Each row has a class, written after it.
[  5 -22  -6  43  32 -13   0 -11  -4   6 -28  25  16 -14  11 -36 -34  -7
 -18  12   8  25  -1  -8 -13  29 -19 -22  13 -23 -19   7   1 -53   6  19
   4]
j_471
[ 12 -18  22  -9  48   0 -17   2  -7  30 -17   7  22  24 -18  15 -31   5
  20  28  28 -28 -21  15  12  29 -94  26  21  10  -2  12  11  22   8 -32
   0]
j_567
[ 15 -27 -11   9  43   2   0   8 -14 -10  14  -7  45   0  -6 -28  47  17
  -2   8  20  -6 -13  39   6  10 -22  -4   7  13  -9 -44   0  38  14 -22
 -29]
j_817
[  5 -31   1  40  29 -19  -1  -8  -2   0 -21  23  16 -13  15 -40 -28  -7
 -24   8   6  31   0   1  -9  38 -11 -22  15 -18 -20  -2   1 -42   9  26
  15]
j_471
[  10  -16    9  -12   51    2  -26   -3   -1   19  -14   17   11   33
  -10   26  -35    3    9   19   26  -19  -28   20   17   37 -111   21
   18    5   -6   25   14    3    6  -29   -8]
j_75
[ 15 -26 -15  16  48  -2   3   8 -12 -18  10   0  37  -8   2 -31  53   7
  -2  14  12   5  -7  31   9   3   6 -20  -4  15 -11 -44  -2  40  18  -9
 -25]
j_744
[  2 -25  -8  30  23 -18   2 -11   3  -8 -26  30  24 -16   6 -27 -18 -11
 -14  23   4  14   0  -4 -12  27 -11 -10   1 -15 -15  -3  -1 -32  -2  12
  14]
j_744
[  7 -22   3  22  26  -6   9  -2   2  -8 -17  22  34 -16  14 -35 -16  -2
 -23  14  18  20  -1 -20  -6  24  -5 -28  -3 -13   0   1  -2  -6   1   9
  -7]
j_642
[-14 -20 -14  -6  11 -21   2 -30  -8   9   2  18   0 -24 -14  -8   8  -2
  34 -22   1  12  -3   1   7  13 -38  13 -20  19 -38 -11  -5 -79  10  -7
 -24]
j_917
[-14 -12  -1   4   1 -18   0 -41   1  12  -7  16   1 -17 -10  -8  14   2
  30 -20   2  11   7  -4  -1   5 -27   9  -4   1 -52  -6  -8 -86  18  -8
 -23]
j_225
[-19 -14 -10  -1   0 -23   8 -43 -14  10  -1  13   4 -19 -11  -6   5   0
  33 -20   5   7  -1  -1   1  13 -47  14  -9  20 -41 -14  -5 -70  20  -1
 -16]
j_292
[ 16 -21 -10   7  52   5  -9   8 -16  -9  13 -14  44   7   6 -26  43  11
  -9  -2  22   5 -16  35  13  11 -23 -13   8  20   2 -38  -4  38  15 -22
 -40]
j_75
[  2 -32 -15  25  26 -20   4 -11  -4  -6 -20  21  27 -23  11 -30 -17 -15
  -4  14   9  22  -5 -10   1  25 -18 -10   3  -5  -7  -1   6 -45  -8  14
  -3]
j_917
[ -5 -16  -2  18  34 -10  13 -16  -5 -14 -27  12  44 -11  18 -18 -22  -4
  -8  15  18  18 -13 -19  -3  16 -20 -14   2  -2   8   5  -4 -21   0   6
  -6]
j_292
[  4 -25 -18  33  31 -10   2  -4   7  -8 -30  21  29 -12  15 -34 -17  -7
 -19  31   3  16   5 -12 -10  28  -6 -22   3 -23 -11  -7   2 -43  -4  14
  11]
j_744
[ 17 -28 -22  19  55  -1   0   6  -8 -19  13  -7  22   1   3 -32  44   7
   5   3  20  12  -9  35  14  16  -7 -25   8  18  -5 -44   6  24  21  -1
 -35]
j_75
[ 18 -17  18  -9  35  -5 -16   7  -8  21  -2  20  -2  12 -22  16 -22   4
  13  25  25 -25 -19  22  11  38 -96  13  23  -3 -20  20  24  32   3 -21
   2]
j_642
[  3 -15   4  25  35  -6   0 -10  -1  -6 -30  17  38 -17  16 -22  -9  -3
 -18  20  22  18  -4 -15  -2  11   0 -27  10 -21  -4   8  -7 -20   0  -2
 -14]
j_225
[  1 -21  -5  15  31  -8  11  -4  -4 -11 -21  19  36 -15  16 -23 -16  -3
 -12  12  17  10  -6  -9   0  20  -8 -13  -5  -8  -3  -2  -6 -26   0  -3
  -7]
j_817
[-10 -11  -6  -3   4 -21   2 -31  -5   7   5  17   0 -18 -13 -13   8  -3
  21 -22   8  12   6  -2   5  20 -29   4 -16  18 -39  -8 -10 -66  22  -2
 -27]
j_642
[ 18 -26  20  -5  48  -1 -21   6 -12  34 -15  15  -8  18 -16  18 -39   6
   9  25  17 -20 -26  20  10  38 -97  14  31  -8 -23  14  17  11  -1 -21
   7]
j_471
[ 20 -24   3   9  55  -1  -2   9 -15 -10  15 -13  45   2  -4 -38  48  11
 -10   7  21  10 -13  35   6  19 -20 -15   5  17 -11 -34  -1  46  19 -12
 -34]
j_642
[-17 -19   1   2 -11 -23 -10   5  16   4  28   5 -36   1  20   5 -20 -13
  25 -15  -8  -7 -21  -9  34  36 -27  -4 -20  32   9 -16   8   7 -40   6
  -1]
j_75
[-18 -18   1  -3 -19 -21   1   4  14   8  25   7 -16  -6  13   6 -17  -8
  24 -15 -11 -17 -24 -10  29  32 -24  12 -21  28  18 -16   2   7 -36   0
  -6]
j_817
[ -8 -20   3   3  -6 -13 -12 -30  -4  27 -10  17   7 -21 -11 -13   8   2
  23 -17   5   2   4   0  -8   8 -29  18  12 -13 -51  -4   2 -56  10  -7
 -15]
j_225
[ -9 -13   1   1  -1 -13  -9 -31 -12  27 -13  13  16 -18 -10  -6  13   3
  26 -17   8   2   9  -8  -2   0 -29  16  13  -9 -46  -2  -3 -67  18 -11
 -24]
j_225
[ 12 -19   3  14  55   1  12  -1 -11   0   8 -18  52   8  -5 -43  50  16
   2   5  20  10 -13  22  11   5 -18  -7  -7  29 -15 -47  -6  30  24 -16
 -34]
j_567
[ 17 -39  -8  14  56  -3 -10  13 -18   2  13  -8  47  -8   0 -35  49   8
  -5  10  13   6 -22  35   9  15 -29 -11   5  17  -9 -37   3  35   7 -18
 -32]
j_917
[-12 -24 -19  -6  11 -21  -5 -31 -10  17   0  18   0 -23 -10 -10  11  -5
  30 -17   2  13  -4   0   9  13 -33  12 -19  18 -40 -13  -8 -83   9  -9
 -26]
j_917
[  3 -26 -16  33  31 -12  11 -10   7  -8 -27  23  27 -12  12 -30 -15  -7
 -15  32   1  13   4 -15 -10  23 -11 -17  -1 -20  -4  -6   1 -47  -5  11
   4]
j_744
[-13 -23  -6  -1  10 -20  -9 -34 -14  17  -7  17  10 -16 -10  -9  -9  -5
  21 -21   4  10 -12  10  -3  20 -41  21  -1  11 -39   1   2 -44  19   1
  -8]
j_292
[ 20 -29  15  -5  45  -1 -27   6 -11  34 -16  20  -9  14 -14  19 -45   4
   3  27  22 -22 -23  22  11  40 -94  17  38 -11 -25  20  20  10  -3 -17
  15]
j_471
[ 20 -18  -3  10  60   4   5   6 -13  -6  12 -22  46   9  -9 -41  45  16
   0   8  18   9  -9  25   4   8 -15  -9   4  21   5 -48   0  23  29  -9
 -31]
j_567
[  16  -22   19   -9   57    0  -23    5  -17   36  -25   12    7   23
  -17   26  -31    7   11   29   25  -27  -21   16    7   33 -106   17
   31   -4   -7   21    4  -14   14  -27   -5]
j_471
[-14 -16  17   3   0 -23   0   5   5  15  19   5 -22  -2  14   7 -26  -5
  17 -14  -8  -2 -26 -10  27  33 -23  -5 -12  24  20 -15  -4   9 -36   1
  -7]
j_471
[-12 -17  11  10  -3 -22  -7   9   8  13  22   5 -26  -3  13   3 -29  -5
  18 -11  -9  -5 -23 -12  26  38 -30  -8  -5  22  18 -16   3   6 -36  10
   1]
j_471
[-17 -16   3   2  -6 -20  -7   3  16   7  22  11 -17  -6   8   8 -12  -7
  23  -1 -17 -17 -26  -7  21  29 -26   1 -23  26  20 -20  -3  16 -39  -3
  -3]
j_744
[ 17 -31  -9  10  51  -4  -3   2 -11 -11  13  -5  38  -2  -9 -31  57  12
  -7  16   7   8  -7  29  -1   9  -6 -14   2  12  -2 -47  -3  13  22  -4
 -24]
j_744
[-17 -10  17  12 -25 -29 -11  -4  11   6  26   9 -25 -11   9   8  -9 -10
  22 -14  -8 -11 -15 -15  25  22 -32   1 -12  20   2  -3  10   4 -32   6
   2]
j_225
[  18  -22   19    3   41   -3  -26    5  -11   35  -11   23   -5   15
  -12   16  -36    5    6   22   16  -24  -21   23    3   37 -100   16
   33  -12  -19   27   17   -2    9  -17   10]
j_471
[ 17 -20  -7   9  57  -4  -3   7 -14 -20  12  -6  40   1  -9 -23  54   8
  -7  15  10   8 -10  33   1   7  -5 -15  -3  17   6 -40  -7  25  24 -10
 -28]
j_744
[  4 -17  12  22  33 -11   4 -12  -1  -7 -25  15  31 -14   8 -20  -8  -2
 -11  14  16  18  -9 -19  -5  14 -11 -18   9 -17  -3   4  -5 -25  -4   2
 -12]
j_225
[  11  -29   10  -17   51   -5  -21    4   -9   29  -21   19   17   13
  -18   28  -24    2   25   28   23  -27  -29   10   13   34 -111   23
   16    5   -6   19    9   -9   -3  -36  -11]
j_917
[-16 -18  -2   5 -17 -27  -4   8   8   9  29  11 -22  -8  10   3 -15 -10
  21 -12  -8 -14 -19  -1  28  36 -27   8 -20  24   6 -15   9  10 -31   1
   1]
j_817
[ 18 -29  -6  11  48  -1  -8   4 -17  -5  15  -9  36   8   2 -30  42   8
  -9  -3  18   6 -15  46  10  15 -28  -6  11  18  -5 -36   3  40  20 -15
 -33]
j_75
[-16 -14  20   5 -16 -24  -8  -2  11  10  19   7 -14  -5   9  12 -11  -4
  28 -15  -7  -9 -21 -18  22  20 -28   0  -6  14  16 -11   4  12 -36  -5
  -9]
j_225
[ 16 -22   4  15  34   0  -9   0 -14  -1   6  -7  39   0  -6 -23  50  13
  -8   3  21   0 -11  28   3   2 -27  -5  15   4 -14 -30   0  38  18 -18
 -30]
j_225
[-17 -16   1   1  -4 -23  -7  -4  11   6  24   7 -16   5  20   7 -20  -9
  27 -15  -5  -9 -27  -1  32  29 -34  -3 -14  31  24 -19   3  12 -40 -10
 -17]
j_75
[-21 -15   6   8 -16 -31  -8   2   3   4  28   3 -20 -10  16   5 -18 -13
  20  -9  -8  -8 -24  -8  27  33 -33  -1 -16  33   9  -8  13  26 -32  14
  11]
j_292
[-13 -16  -4  -9  19 -16   5 -42 -15  13 -13  10  21 -13  -6  -7  -2  -2
  22 -18   6  12 -13  10  -2  15 -42  24   0  12 -31  -3 -11 -57  21  -7
 -24]
j_292
[ 18 -28   8  20  69  -6  -1   6 -19  -1  14 -17  38   4   0 -35  50  14
  -2   8  20  14 -17  27  13  19 -29 -23  11  24 -20 -46 -10  19  20  -9
 -35]
j_471
[ -5 -21  -1 -10  14 -17  -6 -25  -8  19  -3  20   0 -18 -19 -14   0  -4
  15 -24   8  16  -2   5  -2  23 -19  16 -10   6 -38   2  -4 -51  22   2
 -22]
j_642
[-18 -19 -10   4 -15 -22 -12   8  17   4  18   8 -24  -4  17   7  -6 -15
  10   4 -15 -13 -13 -12  30  25   0   3 -24  27  16 -14  -1  10 -34  13
  10]
j_744
[  0 -16 -21  32  24 -11  14  -5   5 -12 -28  17  30  -8  17 -32 -15  -7
 -10  19   9  13   4  -9  -5  29 -13 -14   4 -18 -16  -5  -3 -57   1   8
   1]
j_817
[  13  -20   10  -10   44   -4  -26    0   -2   18   -8   19    2   31
  -10   27  -35    0   10   20   29  -20  -26   21   21   39 -112   21
   20    7   -7   22   20   12    1  -26   -1]
j_75
[  0 -15   0  24  29  -3  14  -8   4  -2 -26  13  44  -7  16 -38 -25   1
 -12  11  17  19  -2 -21  -3  14   2 -15  -5  -6   4  -8  -3 -14   2   4
   1]
j_567
[  4 -20   4  26  36  -5   3  -4  -2   1 -20  16  27 -13  17 -33 -22   2
 -25  15  12  21  -7  -9  -6  25 -13 -30   4 -14  -6  -5  -8 -28  -4   5
  -3]
j_471
[ 13 -27 -11  10  55   0   5   0  -2 -18  15 -10  30  11   7 -25  51  11
   7   1  20  11 -12  22  19   8 -18 -16  -2  29 -12 -40   3  13  16 -11
 -38]
j_75
[ 17 -34  12  -6  39  -4 -23   7  -6  27 -17  26   3  15 -15  20 -28   1
  10  37  12 -31 -21  20   9  31 -89  25  24 -10 -19  13  21  27  -4 -22
  19]
j_744
[-12 -27  -4  -4 -10 -26  -3   7   8  13  23   8 -20 -10  13   4  -7 -11
  31  -8 -16 -11 -29 -11  28  28 -31   4 -17  26  22 -20   8   1 -43   0
 -10]
j_917
[ 15 -22  -2  25  42  -8   4   3  -8 -19   3  -7  30  -7  -7 -30  56  10
   7   3  19  10  -8  20   2   7  -3 -18  12   5 -19 -39   2  23  15  -2
 -29]
j_225
[ 11 -27  -3  16  56  -1   0   2  -5  -8  15  -6  47  -1  -6 -33  59  14
   0  17   9   2 -16  25   8  11 -25 -16 -13  25 -18 -46  -5  28  14 -16
 -33]
j_744
[ -7 -16 -12   6   1 -10  -3 -25  -6  27  -4   7  13 -16 -11 -25  -6   1
  30 -19   7   1  11  -1   0  12 -24  25   3   9 -40 -15   5 -54  17  -2
  -8]
j_567
[   6  -18   19  -10   41   -4  -21   -1   -7   16  -14   16   23   29
   -5   26  -36    3    6   19   21  -19  -33   11   12   34 -114   22
   16    6   -4   27   16   23    9  -23   10]
j_292
[-16  -9   2  14 -20 -22 -12   0  14   9  19   5 -26  -8  11   7   5  -8
  16  -5  -8 -16 -16 -16  22  18 -18  -4 -10  16  14  -7   3  -2 -32   7
  -7]
j_225
[ 14 -28   5 -14  38  -2 -19   7  -7  21  -9  22  -2  19 -15  29 -31   3
  16  30  25 -35 -22  25  18  32 -93  28  23  -3 -17  19  24  19   0 -29
  10]
j_817
[  7 -21  -9  35  30 -10   3  -8   5  -6 -25  20  27 -17   9 -41 -18 -10
 -13  17  14  23   1 -21 -10  31  -7 -23   7 -17 -20   6   4 -36   3  23
  -5]
j_642
[-15  -9 -10   5 -14 -19  -4   8  15  -7  20  -3 -37   4  19  11  -8 -11
  29  -8  -8 -15 -17 -17  35  23 -18 -11 -15  36  11 -27  -2   3 -46  -1
  -6]
j_75
[   6  -20   23  -16   43   -1  -19   -3   -6   17  -13   14   29   31
   -6   25  -32    8    7   19   20  -18  -34   12   11   31 -114   23
   14    6   -2   25   19   25   11  -25    6]
j_292
[-17 -16   3   0 -13 -23   0   4   8   9  28  11 -13  -3  12   7 -13  -4
  30 -15  -8 -17 -24  -4  26  28 -30   7 -19  24  11 -17   3   8 -34 -10
  -7]
j_817
[  4 -36 -19  30  22 -21   3  -9   1  -6 -19  25  22 -21  14 -32 -18 -15
  -5  12   5  24   0  -7  -5  28 -14 -10   5 -14  -7   2  12 -50  -3  19
   6]
j_917
[ -9 -23  -9  -3  16 -16 -11 -30  -7  18  -5  16   0  -5  -7 -10 -10  -7
  20 -29   8  20  -5  15   4  21 -27  20  -6  10 -37  -2  -2 -54  16  -7
 -24]
j_75
